Here is a tiny trained network, its code and every weight. The questions are about switching its units off for an input and a class, where a switched-off unit gives its printed mean instead of its output.

import numpy as np


def w(rows, s, z=0):
    codes = np.array(rows[::2]) - 128.0
    scale = np.full(codes.shape[1], s)
    scale[-1] = z or s
    return codes * scale


def f(y):
    return np.maximum(y, 0)


def log_softmax(a):
    a = a - a.max(-1, keepdims=True)
    return a - np.log(np.exp(a).sum(-1, keepdims=True))


def net(x, mask):
    res = np.array(x, float).reshape(1, 4) / 4 @ E
    y = f(res @ A[0][:, :-1].T + A[0][:, -1])
    res = res + np.where(mask, y, B[0][:, -1]) @ B[0][:, :-1]
    return log_softmax(res[-1] @ U[:, :-1].T + U[:, -1])


A, B = {}, {}
E = w([
[230,217,236,89,48,165,39,109,173],'x0',
[53,180,157,2,196,126,80,175,37],'x1',
[14,190,69,225,67,239,94,226,120],'x2',
[115,119,148,133,126,119,128,134,134],'x3',
],0.0063)
A[0] = w([
[233,199,182,94,74,129,74,103,161,155],'N1',
[189,69,170,65,191,29,210,70,141,34],'N2',
[38,64,29,140,216,85,198,93,125,33],'N3',
[180,86,135,68,178,43,188,110,123,66],'N4',
[40,18,65,125,198,103,188,123,144,62],'N5',
[37,142,43,202,119,212,131,222,108,172],'N6',
[66,93,61,124,245,98,208,103,143,51],'N7',
[58,134,153,33,203,95,101,127,70,25],'N8',
[94,146,128,62,226,85,103,139,30,31],'N9',
[43,121,93,23,153,115,101,141,17,2],'N10',
[186,67,159,111,218,21,197,51,94,31],'N11',
[142,142,203,37,137,107,51,164,80,120],'N12',
[218,49,128,254,74,91,161,77,206,59],'N13',
[49,74,47,114,214,83,214,75,108,25],'N14',
[179,90,85,211,84,82,211,90,198,76],'N15',
[187,85,115,205,61,112,231,77,199,6],'N16',
[167,86,126,79,190,60,204,81,97,41],'N17',
[191,149,171,66,148,33,158,66,154,76],'N18',
[170,36,30,192,103,130,161,104,223,29],'N19',
],0.0058,0.0014)
B[0] = w([
[197,212,204,134,66,181,90,42,211,238],'N1',
[77,251,68,230,66,187,187,175,90,248],'N2',
[197,196,227,41,45,217,18,27,228,236],'N3',
[90,199,58,174,78,195,207,203,74,217],'N4',
[211,171,209,49,40,208,92,35,204,228],'N5',
[47,211,63,225,59,181,215,217,115,255],'N6',
[180,106,198,55,70,189,44,72,211,219],'N7',
[165,22,112,88,195,40,133,180,73,210],'N8',
[150,54,113,77,219,31,98,199,70,211],'N9',
[123,89,31,101,235,34,74,201,29,212],'N10',
[73,195,74,212,55,180,230,198,106,246],'N11',
[190,58,194,62,166,68,94,128,109,216],'N12',
[171,21,156,60,212,32,78,115,47,239],'N13',
[209,165,213,2,69,182,78,30,221,229],'N14',
[115,47,98,70,207,87,93,190,51,218],'N15',
[171,27,143,79,210,77,106,148,63,217],'N16',
[30,163,29,195,83,163,227,195,119,215],'N17',
[86,187,99,205,55,179,187,136,164,227],'N18',
[128,63,56,121,212,62,148,155,76,214],'N19',
],0.0055,0.0068)
U = w([
[195,220,240,14,16,198,43,15,241,253],'0',
[8,252,13,232,39,196,254,205,59,72],'1',
[140,32,55,24,244,6,98,170,6,9],'2',
],0.0051,0.0029)

Each question gives the input, the list of numbers given to net, and the class t.
The units are the neurons (one row each of A and B). Each row of codes is followed by its name. A weight is (code - 128) times the scale printed after its matrix; where a second scale follows, it is the last column's (A, B and U).
mask holds one flag per neuron, in row order. A switched-off neuron (its flag False) gives its mean, the last column of its row in B, instead of its output. The means were averaged over made-up inputs and are rounded, as every weight is.
A unit's drop is (log p(t) with every unit on - log p(t) with that unit switched off) / (log p(t) with every unit on - log p(t) with every unit switched off).
unit that matters most: the unit with the biggest drop
top k neurons: the k neurons with the biggest drops, biggest first
drop when u is switched off: that unit's drop, to one decimal
input [1,7,-7,-3], class 1: unit that matters most => N2
input [1,-6,-6,-2], class 1: top 3 neurons => [N2 N11 N18]
input [-5,-7,1,6], class 2: top 2 neurons => [N19 N15]
input [-6,-6,-4,2], class 0: top 4 neurons => [N3 N5 N14 N7]
input [-4,-3,-6,6], class 1: top 4 neurons => [N11 N2 N17 N4]
input [-6,-5,-5,-4], class 0: top 2 neurons => [N3 N14]
input [0,7,-7,4], class 1: top 2 neurons => [N2 N11]
input [-6,-8,7,7], class 2: top 2 neurons => [N13 N19]
input [-7,-6,1,3], class 0: top 2 neurons => [N3 N5]
input [-8,1,-7,-1], class 0: top 2 neurons => [N14 N3]
input [2,4,2,1], class 2: drop when N11 is switched off => 0.1
input [4,-6,5,-8], class 2: drop when N2 is switched off => 0.2
input [-6,5,4,6], class 0: drop when N3 is switched off => 0.2
input [6,-8,4,7], class 2: top neuron => [N13]
